-.01  .00  .01  .01  -.10  .01
.02  .00  -.02  .01  -.55  -.02
.00  .01  -.01  .00  -.21  .01
.02  -.03  .03  .01  .02  -.01
.03  -.02  .01  .01  -.22  .00
.00  .00  .01  .00  -.10  -.03
.03  .01  .00  .01  .04  .02
-.01  .02  .01  .00  -.02  -.02
-.04  .03  -.01  .01  -.02  .02
-.01  .01  -.01  .00  -.27  .00
-.02  .01  -.01  .00  -.19  -.05
->
-.02  -.01  -.04  -.01  .03  .00  .03  .02  .00  .02  -.01
.01  .01  .03  .02  .01  .00  -.02  -.03  .01  .00  .00
-.01  -.01  -.01  .01  .00  .01  .01  .03  -.01  -.02  .01
.00  .00  .01  .00  .01  .00  .01  .01  .00  .01  .01
-.19  -.27  -.02  -.02  .04  -.10  -.22  .02  -.21  -.55  -.10
-.05  .00  .02  -.02  .02  -.03  .00  -.01  .01  -.02  .01

.62  -.71
.36  -.41
-.42  .37
-.22  .10
.53  -.58
-.01  -.03
-.28  .16
.59  -.64
-.56  .46
-.33  .22
-.52  .47
-.65  .58
->
-.65  -.52  -.33  -.56  .59  -.28  -.01  .53  -.22  -.42  .36  .62
.58  .47  .22  .46  -.64  .16  -.03  -.58  .10  .37  -.41  -.71

-.25  .69  .08  .49  -.20  .38  .39  -.01  -.51
.14  .25  -.38  .02  .19  .36  .50  -.18  .07
.09  .32  .18  .34  -.42  -.39  .01  .11  .05
.25  -.51  .16  -.30  -.13  -.66  -.39  .13  .49
-.13  .33  -.28  .13  .23  .53  .45  -.09  -.34
.24  -.29  -.04  -.16  .26  -.15  -.18  .05  .39
.14  .15  -.23  .04  -.21  -.19  .27  -.06  .11
-.24  .24  -.21  .13  .20  .53  .18  -.13  -.40
.26  -.34  .36  -.15  -.22  -.63  -.33  .24  .47
.32  -.12  -.14  -.18  .08  -.17  .22  .00  .41
->
.32  .26  -.24  .14  .24  -.13  .25  .09  .14  -.25
-.12  -.34  .24  .15  -.29  .33  -.51  .32  .25  .69
-.14  .36  -.21  -.23  -.04  -.28  .16  .18  -.38  .08
-.18  -.15  .13  .04  -.16  .13  -.30  .34  .02  .49
.08  -.22  .20  -.21  .26  .23  -.13  -.42  .19  -.20
-.17  -.63  .53  -.19  -.15  .53  -.66  -.39  .36  .38
.22  -.33  .18  .27  -.18  .45  -.39  .01  .50  .39
.00  .24  -.13  -.06  .05  -.09  .13  .11  -.18  -.01
.41  .47  -.40  .11  .39  -.34  .49  .05  .07  -.51

.47  -.55
-.11  .23
->
-.11  .47
.23  -.55

-.03  -.16  .07  -.07  -.24  -.02  -.31
.06  -.21  .14  -.07  .21  .06  -.28
-.01  -.17  .26  .08  -.15  .13  -.28
.03  .14  -.04  .23  -.13  .19  -.07
-.14  -.01  .15  .10  -.03  -.08  -.03
-.30  -.49  .08  -.04  .09  -.37  .14
-.16  -.06  -.06  -.02  .09  -.08  -.06
.16  -.36  .03  .04  .14  .09  -.02
-.07  .16  -.41  .00  .00  .08  -.05
-.15  .32  .09  -.06  -.10  .14  -.20
-.01  -.71  -.12  .15  -.18  .36  -.05
->
-.01  -.15  -.07  .16  -.16  -.30  -.14  .03  -.01  .06  -.03
-.71  .32  .16  -.36  -.06  -.49  -.01  .14  -.17  -.21  -.16
-.12  .09  -.41  .03  -.06  .08  .15  -.04  .26  .14  .07
.15  -.06  .00  .04  -.02  -.04  .10  .23  .08  -.07  -.07
-.18  -.10  .00  .14  .09  .09  -.03  -.13  -.15  .21  -.24
.36  .14  .08  .09  -.08  -.37  -.08  .19  .13  .06  -.02
-.05  -.20  -.05  -.02  -.06  .14  -.03  -.07  -.28  -.28  -.31

-.42  .39  .14
-.06  .29  -.05
-.18  .29  .09
.54  -.26  -.26
-.08  .02  .06
.27  -.57  -.11
-.12  .40  -.02
->
-.12  .27  -.08  .54  -.18  -.06  -.42
.40  -.57  .02  -.26  .29  .29  .39
-.02  -.11  .06  -.26  .09  -.05  .14

-.25  .52
-.42  .40
.20  -.23
.20  -.69
->
.20  .20  -.42  -.25
-.69  -.23  .40  .52

-.23  -.60
.03  -.12
-.10  -.09
.13  -.38
.10  -.32
-.16  .30
.05  .31
-.23  -.36
.06  .47
.07  -.40
-.23  -.23
->
-.23  .07  .06  -.23  .05  -.16  .10  .13  -.10  .03  -.23
-.23  -.40  .47  -.36  .31  .30  -.32  -.38  -.09  -.12  -.60
